Below is a small trained network, with its code and all its weights. Each question gives an input and a target symbol and asks what happens when units are switched off, that is, made to give their printed mean instead of their output.

import numpy as np


def w(rows, s, z=0):
    codes = np.array(rows[::2]) - 128.0
    scale = np.full(codes.shape[1], s)
    scale[-1] = z or s
    return codes * scale


def norm(h):
    return h / np.sqrt((h * h).mean(-1, keepdims=True) + 1e-5)


def f(y):
    return y / 2 * (1 + np.tanh(0.7978845608 * (y + 0.044715 * y**3)))


def softmax(a):
    e = np.exp(a - a.max(-1, keepdims=True))
    return e / e.sum(-1, keepdims=True)


def log_softmax(a):
    a = a - a.max(-1, keepdims=True)
    return a - np.log(np.exp(a).sum(-1, keepdims=True))


def net(x, mask):
    ids = ['βγδζηθλμσφψ'.index(c) for c in x.split()]
    T = len(ids)
    res = E[ids] + P[:T]
    u = 0
    for l in range(3):
        q, k, v = (norm(res) @ M[l].T for M in (Q, K, V))
        z = softmax(np.where(np.tri(T) > 0, q @ k.T / 2**0.5, -1e9)) @ v
        res = res + np.where(mask[u], z, O[l][:, -1]) @ O[l][:, :-1]
        u += 1
        y = f(norm(res) @ A[l][:, :-1].T + A[l][:, -1])
        res = res + np.where(mask[u : u + 4], y, B[l][:, -1]) @ B[l][:, :-1]
        u += 4
    return log_softmax(norm(res)[-1] @ U[:, :-1].T + U[:, -1])


Q, K, V, O, A, B = {}, {}, {}, {}, {}, {}
E = w([
[113,114,148,164,87,129,136,121],'β',
[140,132,136,171,141,188,137,131],'γ',
[153,91,84,151,116,120,106,91],'δ',
[125,113,135,160,119,160,122,115],'ζ',
[119,97,118,150,121,155,115,131],'η',
[81,89,150,151,102,130,124,147],'θ',
[150,125,103,171,118,126,114,96],'λ',
[109,108,142,167,113,127,107,102],'μ',
[139,128,109,198,189,60,172,252],'σ',
[85,87,221,188,205,230,148,95],'φ',
[161,175,251,77,34,118,181,166],'ψ',
],0.0028)
P = w([
[213,77,204,226,124,99,39,148],'0',
[159,123,129,160,85,190,99,192],'1',
[84,131,109,171,70,190,122,179],'2',
[61,159,78,180,76,188,144,144],'3',
[66,189,71,147,125,169,132,123],'4',
[41,166,52,133,144,177,137,114],'5',
[27,153,47,127,166,183,140,96],'6',
[15,143,61,116,182,183,152,79],'7',
[6,135,67,112,192,167,158,66],'8',
[4,131,66,112,210,148,168,63],'9',
],0.0019)
Q[0] = w([
[64,86,83,254,194,215,19,100],'0.h0',
[17,72,64,201,242,141,183,71],'0.h0',
],0.003)
K[0] = w([
[117,68,64,254,168,102,134,171],'0.h0',
[97,106,102,160,215,130,162,130],'0.h0',
],0.005)
V[0] = w([
[110,77,222,48,10,60,46,29],'0.h0',
[159,133,126,77,155,16,221,250],'0.h0',
],0.0025)
O[0] = w([
[111,192,121,144,164,229,46,51,5],'0.h0',
[102,42,82,254,178,103,166,56,50],'0.h0',
],0.0034,0.003)
A[0] = w([
[221,90,87,76,151,63,39,4,5],'0.n0',
[115,87,157,154,167,172,115,62,130],'0.n1',
[58,136,169,149,124,79,155,194,198],'0.n2',
[159,176,187,69,91,148,98,94,155],'0.n3',
],0.0033,0.0011)
B[0] = w([
[164,150,142,92,156,201,169,97,88],'0.n0',
[58,180,77,157,124,54,186,252,100],'0.n1',
[198,121,65,152,215,173,110,15,250],'0.n2',
[68,95,58,146,132,80,245,125,153],'0.n3',
],0.003,0.0023)
Q[1] = w([
[121,87,172,194,48,147,99,135],'1.h0',
[31,92,127,126,110,44,253,159],'1.h0',
],0.0044)
K[1] = w([
[98,106,218,200,149,118,13,178],'1.h0',
[114,147,19,231,240,60,253,248],'1.h0',
],0.0033)
V[1] = w([
[120,76,97,224,188,101,80,118],'1.h0',
[86,72,163,83,85,254,149,157],'1.h0',
],0.0024)
O[1] = w([
[97,163,2,137,117,189,131,85,223],'1.h0',
[119,41,198,106,164,153,108,123,254],'1.h0',
],0.0037,0.00076)
A[1] = w([
[100,98,45,143,81,179,208,101,154],'1.n0',
[115,139,182,77,199,133,166,178,253],'1.n1',
[124,145,77,60,204,193,101,125,160],'1.n2',
[34,253,45,201,215,64,174,97,87],'1.n3',
],0.0032,0.0025)
B[1] = w([
[178,145,94,150,215,21,158,152,250],'1.n0',
[113,100,43,123,95,34,89,57,235],'1.n1',
[113,158,86,87,38,39,104,128,175],'1.n2',
[127,99,74,68,252,154,152,169,207],'1.n3',
],0.0034,0.0024)
Q[2] = w([
[122,150,211,104,36,194,116,135],'2.h0',
[118,217,119,45,201,2,130,31],'2.h0',
],0.007)
K[2] = w([
[198,133,105,198,89,149,23,167],'2.h0',
[90,25,46,3,125,109,213,184],'2.h0',
],0.0059)
V[2] = w([
[2,142,196,200,130,105,211,147],'2.h0',
[212,213,151,156,35,73,203,100],'2.h0',
],0.0037)
O[2] = w([
[77,140,136,160,24,15,157,212,1],'2.h0',
[138,169,134,158,210,3,123,87,25],'2.h0',
],0.0059,0.00096)
A[2] = w([
[121,139,255,100,78,106,86,177,87],'2.n0',
[154,91,244,105,103,179,79,198,2],'2.n1',
[99,138,110,151,83,99,138,189,203],'2.n2',
[193,36,141,173,148,128,123,107,107],'2.n3',
],0.0057,0.0041)
B[2] = w([
[196,105,119,58,171,102,46,236,156],'2.n0',
[176,159,113,148,146,42,253,40,127],'2.n1',
[65,180,130,137,140,190,151,69,253],'2.n2',
[81,53,145,179,66,119,117,228,217],'2.n3',
],0.0062,0.002)
U = w([
[47,164,100,133,47,255,158,91,102],'β',
[128,143,138,42,56,142,200,201,190],'γ',
[229,101,147,98,138,43,164,114,111],'δ',
[146,92,138,118,203,226,76,56,229],'ζ',
[212,81,131,129,93,169,200,55,2],'η',
[97,201,147,116,132,162,56,176,90],'θ',
[82,171,100,191,145,79,214,69,81],'λ',
[145,121,154,170,175,62,65,75,73],'μ',
[197,187,130,56,177,115,80,168,137],'σ',
[85,177,130,137,122,33,77,133,167],'φ',
[119,14,107,202,112,109,123,228,158],'ψ',
],0.0096,0.0023)

Each question gives the input, a string of symbols that net reads in full, and the target symbol t.
The units are the heads (2 rows each of Q, K, V and O) and the neurons (one row each of A and B). Each row of codes is followed by its name. A weight is (code - 128) times the scale printed after its matrix; where a second scale follows, it is the last column's (O, A, B and U).
mask holds one flag per unit, layer by layer, with each layer's heads first. A switched-off unit (its flag False) gives its mean, the last column of its rows in O or B, instead of its output. The means were averaged over made-up inputs and are rounded, as every weight is.
A unit's drop is (log p(t) with every unit on - log p(t) with that unit switched off) / (log p(t) with every unit on - log p(t) with every unit switched off).
The circuit of an input: a set's keep is (log p(t) with only the set's units on - log p(t) with every unit switched off) / (log p(t) with every unit on - log p(t) with every unit switched off). Starting from the 12 units with the biggest drops (on a tie, the unit counted first), units are removed one at a time, each time the one whose removal leaves the highest keep (on an exact tie, the one counted first), for as long as the keep stays at least 0.8.
circuit, biggest first: the units of the circuit, biggest drop first
unit that matters most: the unit with the biggest drop
k most important neurons: the k neurons with the biggest drops, biggest first
top k neurons in layer l: the k neurons of layer l with the biggest drops, biggest first
input φ γ φ η φ δ, target γ: circuit, biggest first => (0.h0; 0.n2)
input ψ μ ψ, target φ: 3 most important neurons => (0.n3; 0.n2; 2.n0)
input σ η σ θ, target λ: unit that matters most => 0.h0
input δ ζ λ η φ δ δ μ σ λ, target ψ: 3 most important neurons => (0.n3; 1.n3; 2.n3)
input θ λ γ β ψ, target μ: circuit, biggest first => (1.n3; 2.h0)
input η φ φ σ δ, target β: 2 most important neurons => (0.n3; 2.n2)
input ψ δ σ φ φ μ, target β: circuit, biggest first => (2.h0; 2.n2)
input σ σ γ, target λ: 2 most important neurons => (1.n0; 2.n2)
input σ β λ δ ζ θ δ φ δ θ, target β: 2 most important neurons => (0.n1; 1.n3)
input δ δ δ δ δ β, target ζ: top 2 neurons in layer 1 => (1.n0; 1.n3)
input δ σ η σ ψ β σ, target λ: circuit, biggest first => (2.h0; 2.n2)
input ζ σ δ δ μ β δ δ μ σ, target ζ: circuit, biggest first => (2.h0; 0.n2)
input γ μ γ δ μ σ ζ ζ, target ψ: 3 most important neurons => (0.n2; 0.n3; 2.n3)
input δ δ σ δ, target ψ: unit that matters most => 1.n0
input δ δ φ δ γ γ λ δ φ σ, target β: 3 most important neurons => (1.n0; 0.n1; 2.n2)
input φ δ λ, target γ: top 2 neurons in layer 1 => (1.n0; 1.n3)
input σ μ δ ψ ζ, target λ: circuit, biggest first => (2.h0; 2.n0)
input μ μ δ, target σ: top 2 neurons in layer 0 => (0.n2; 0.n1)
input μ δ φ δ η σ δ φ δ δ, target β: circuit, biggest first => (0.n1; 2.h0; 2.n2)
input σ δ δ μ, target ζ: unit that matters most => 1.h0
input δ β μ δ θ ψ σ, target λ: circuit, biggest first => (2.h0; 2.n2; 2.n0)
input η θ σ θ ψ δ δ, target λ: 3 most important neurons => (0.n3; 1.n0; 1.n3)
input η δ δ, target η: top 2 neurons in layer 2 => (2.n1; 2.n2)
input φ γ β, target γ: top 2 neurons in layer 2 => (2.n0; 2.n1)
input δ ψ β δ, target ζ: circuit, biggest first => (2.h0; 0.h0)
input γ δ φ γ, target ψ: top 2 neurons in layer 0 => (0.n2; 0.n3)
input φ δ μ, target γ: 2 most important neurons => (2.n0; 0.n3)
input δ ζ φ θ δ ψ σ μ μ, target ψ: circuit, biggest first => (2.n2)
